Here is a tiny trained network, its code and every weight. The questions are about switching its units off for an input and a target symbol, where a switched-off unit gives its printed mean instead of its output.

import numpy as np


def w(rows, s, z=0):
    codes = np.array(rows[::2]) - 128.0
    scale = np.full(codes.shape[1], s)
    scale[-1] = z or s
    return codes * scale


def f(y):
    return y / 2 * (1 + np.tanh(0.7978845608 * (y + 0.044715 * y**3)))


def softmax(a):
    e = np.exp(a - a.max(-1, keepdims=True))
    return e / e.sum(-1, keepdims=True)


def log_softmax(a):
    a = a - a.max(-1, keepdims=True)
    return a - np.log(np.exp(a).sum(-1, keepdims=True))


def net(x, mask):
    ids = ['ΔΘΠβλμφψ'.index(c) for c in x.split()]
    T = len(ids)
    res = E[ids] + P[:T]
    u = 0
    for l in range(3):
        q, k, v = (res @ M[l].T for M in (Q, K, V))
        z = softmax(np.where(np.tri(T) > 0, q @ k.T / 3**0.5, -1e9)) @ v
        res = res + np.where(mask[u], z, O[l][:, -1]) @ O[l][:, :-1]
        u += 1
        y = f(res @ A[l][:, :-1].T + A[l][:, -1])
        res = res + np.where(mask[u : u + 12], y, B[l][:, -1]) @ B[l][:, :-1]
        u += 12
    return log_softmax(res[-1] @ U[:, :-1].T + U[:, -1])


Q, K, V, O, A, B = {}, {}, {}, {}, {}, {}
E = w([
[136,125,77],'Δ',
[66,213,116],'Θ',
[107,87,178],'Π',
[163,7,179],'β',
[125,104,161],'λ',
[43,89,7],'μ',
[145,130,205],'φ',
[174,134,134],'ψ',
],0.014)
P = w([
[2,102,158],'0',
[42,125,133],'1',
[52,145,131],'2',
[61,147,130],'3',
[83,158,120],'4',
[95,161,115],'5',
[102,164,113],'6',
[111,168,109],'7',
[117,165,110],'8',
[120,167,106],'9',
[125,169,103],'10',
[128,162,102],'11',
[130,167,102],'12',
],0.0045)
Q[0] = w([
[79,225,132],'0.h0',
[135,132,99],'0.h0',
[186,47,254],'0.h0',
],0.0079)
K[0] = w([
[64,170,79],'0.h0',
[95,76,178],'0.h0',
[254,188,172],'0.h0',
],0.0091)
V[0] = w([
[204,104,192],'0.h0',
[72,211,207],'0.h0',
[254,165,124],'0.h0',
],0.0085)
O[0] = w([
[23,249,140,184],'0.h0',
[77,239,253,62],'0.h0',
[31,140,233,5],'0.h0',
],0.006,0.0028)
A[0] = w([
[118,58,214,5],'0.n0',
[80,166,200,205],'0.n1',
[92,98,79,113],'0.n2',
[68,153,151,172],'0.n3',
[173,153,176,82],'0.n4',
[71,105,151,110],'0.n5',
[41,128,168,64],'0.n6',
[222,89,117,87],'0.n7',
[175,96,98,63],'0.n8',
[150,247,66,8],'0.n9',
[104,69,125,92],'0.n10',
[155,217,98,159],'0.n11',
],0.012,0.0025)
B[0] = w([
[66,76,152,251],'0.n0',
[158,137,254,199],'0.n1',
[51,35,104,206],'0.n2',
[169,193,136,146],'0.n3',
[102,4,78,128],'0.n4',
[109,196,194,151],'0.n5',
[162,209,11,137],'0.n6',
[98,109,111,253],'0.n7',
[65,151,156,211],'0.n8',
[61,171,205,153],'0.n9',
[202,122,156,224],'0.n10',
[105,178,131,161],'0.n11',
],0.0053,0.003)
Q[1] = w([
[143,226,64],'1.h0',
[113,230,171],'1.h0',
[176,174,254],'1.h0',
],0.0066)
K[1] = w([
[2,174,61],'1.h0',
[120,198,49],'1.h0',
[106,69,212],'1.h0',
],0.0077)
V[1] = w([
[196,73,1],'1.h0',
[58,156,80],'1.h0',
[152,47,182],'1.h0',
],0.0092)
O[1] = w([
[98,150,141,138],'1.h0',
[131,174,146,89],'1.h0',
[254,132,115,254],'1.h0',
],0.013,0.0055)
A[1] = w([
[98,132,87,250],'1.n0',
[150,161,90,154],'1.n1',
[156,207,220,170],'1.n2',
[123,86,78,3],'1.n3',
[156,134,160,63],'1.n4',
[159,92,248,117],'1.n5',
[130,95,103,74],'1.n6',
[135,147,131,111],'1.n7',
[146,153,95,119],'1.n8',
[116,138,149,104],'1.n9',
[157,166,68,140],'1.n10',
[121,118,139,122],'1.n11',
],0.017,0.0065)
B[1] = w([
[167,181,74,164],'1.n0',
[192,66,134,144],'1.n1',
[48,35,222,189],'1.n2',
[24,128,187,152],'1.n3',
[60,130,111,144],'1.n4',
[133,124,56,250],'1.n5',
[1,152,152,154],'1.n6',
[105,118,162,125],'1.n7',
[185,128,92,132],'1.n8',
[157,121,184,121],'1.n9',
[141,96,150,150],'1.n10',
[140,150,117,127],'1.n11',
],0.0071,0.012)
Q[2] = w([
[87,162,102],'2.h0',
[169,191,254],'2.h0',
[199,66,58],'2.h0',
],0.0093)
K[2] = w([
[55,95,174],'2.h0',
[152,142,253],'2.h0',
[111,71,45],'2.h0',
],0.013)
V[2] = w([
[198,124,164],'2.h0',
[178,140,223],'2.h0',
[3,80,186],'2.h0',
],0.0064)
O[2] = w([
[68,36,86,66],'2.h0',
[13,70,169,2],'2.h0',
[218,254,254,203],'2.h0',
],0.0082,0.0064)
A[2] = w([
[172,47,144,106],'2.n0',
[239,149,119,97],'2.n1',
[140,83,77,193],'2.n2',
[156,244,80,140],'2.n3',
[77,109,125,190],'2.n4',
[131,104,238,220],'2.n5',
[185,43,97,66],'2.n6',
[231,117,47,148],'2.n7',
[125,147,2,181],'2.n8',
[83,90,128,235],'2.n9',
[150,67,179,95],'2.n10',
[81,115,175,253],'2.n11',
],0.0096,0.0076)
B[2] = w([
[227,97,146,178],'2.n0',
[61,120,108,224],'2.n1',
[87,207,173,194],'2.n2',
[132,32,103,215],'2.n3',
[42,227,109,145],'2.n4',
[162,112,58,187],'2.n5',
[254,146,145,185],'2.n6',
[67,128,177,252],'2.n7',
[87,103,168,182],'2.n8',
[125,204,100,173],'2.n9',
[166,85,159,150],'2.n10',
[154,203,94,161],'2.n11',
],0.0096,0.017)
U = w([
[69,179,173,181],'Δ',
[126,207,160,63],'Θ',
[133,155,152,137],'Π',
[164,118,251,107],'β',
[136,154,143,112],'λ',
[141,36,115,191],'μ',
[221,103,77,81],'φ',
[144,167,66,255],'ψ',
],0.013,0.007)

Each question gives the input, a string of symbols that net reads in full, and the target symbol t.
The units are the heads (3 rows each of Q, K, V and O) and the neurons (one row each of A and B). Each row of codes is followed by its name. A weight is (code - 128) times the scale printed after its matrix; where a second scale follows, it is the last column's (O, A, B and U).
mask holds one flag per unit, layer by layer, with each layer's heads first. A switched-off unit (its flag False) gives its mean, the last column of its rows in O or B, instead of its output. The means were averaged over made-up inputs and are rounded, as every weight is.
A unit's drop is (log p(t) with every unit on - log p(t) with that unit switched off) / (log p(t) with every unit on - log p(t) with every unit switched off).
The circuit of an input: a set's keep is (log p(t) with only the set's units on - log p(t) with every unit switched off) / (log p(t) with every unit on - log p(t) with every unit switched off). Starting from the 12 units with the biggest drops (on a tie, the unit counted first), units are removed one at a time, each time the one whose removal leaves the highest keep (on an exact tie, the one counted first), for as long as the keep stays at least 0.8.
circuit, biggest first: the units of the circuit, biggest drop first
most important unit: the unit with the biggest drop
top k neurons: the k neurons with the biggest drops, biggest first
k most important neurons of layer l: the k neurons of layer l with the biggest drops, biggest first
input β β ψ Δ φ φ β μ μ, target μ: 2 most important neurons of layer 1	(1.n0 1.n2)
input β Δ β ψ φ λ, target φ: 4 most important neurons of layer 1	(1.n5 1.n2 1.n6 1.n0)
input β β φ β Π, target φ: top 2 neurons	(0.n1 1.n0)
input β λ β φ Θ ψ μ β Π β, target μ: top 4 neurons	(2.n3 2.n1 2.n2 0.n2)
input μ μ β β β Π Π Θ, target μ: most important unit	0.h0
input β β ψ Π μ ψ β β Π Δ β ψ, target β: 3 most important neurons of layer 1	(1.n5 1.n1 1.n6)
input Δ β β ψ β ψ φ λ, target φ: 4 most important neurons of layer 2	(2.n7 2.n1 2.n8 2.n0)
input ψ ψ β Π, target ψ: top 4 neurons	(2.n3 2.n7 0.n6 0.n5)
input Δ Π Δ ψ, target Δ: top 2 neurons	(1.n2 2.n3)
input Θ β φ μ φ Θ, target μ: top 2 neurons	(2.n3 2.n1)
input φ ψ β ψ φ μ β ψ ψ ψ φ, target ψ: top 2 neurons	(1.n5 0.n6)
input β Δ ψ Δ ψ, target Δ: circuit, biggest first	(1.h0 2.n6)
input Π λ Θ β Θ λ Δ ψ β μ Π, target μ: circuit, biggest first	(0.h0 2.h0)
input Π β Π Θ ψ φ, target ψ: most important unit	1.n5
input β φ ψ ψ ψ Π Δ μ β ψ ψ β, target μ: top 4 neurons	(2.n3 2.n1 2.n2 2.n7)
input β Δ ψ λ, target ψ: top 2 neurons	(2.n7 1.n5)
input Δ Θ φ μ β β μ, target μ: 4 most important neurons of layer 2	(2.n3 2.n2 2.n9 2.n11)
input ψ Π φ Δ ψ μ ψ, target μ: 2 most important neurons of layer 2	(2.n2 2.n9)
input β β Θ β β Π β φ β ψ, target β: top 3 neurons	(1.n1 1.n6 2.n5)
input β φ ψ, target φ: most important unit	0.h0
input β β Θ, target Θ: top 4 neurons	(2.n11 1.n2 2.n5 2.n3)
input ψ β β μ Π, target μ: 2 most important neurons of layer 0	(0.n1 0.n2)
input μ Π β Δ, target μ: top 2 neurons	(2.n3 2.n2)
input Θ β μ ψ, target μ: top 3 neurons	(2.n3 2.n2 0.n1)
input Θ ψ μ μ φ ψ Θ β β Δ, target μ: top 2 neurons	(2.n3 2.n1)
input ψ β β λ β φ Θ Δ Π λ ψ Π, target ψ: top 2 neurons	(2.n7 2.n3)
input β β β β λ, target β: most important unit	1.h0
input β β φ β Δ λ β β Θ, target Θ: 2 most important neurons of layer 0	(0.n9 0.n1)
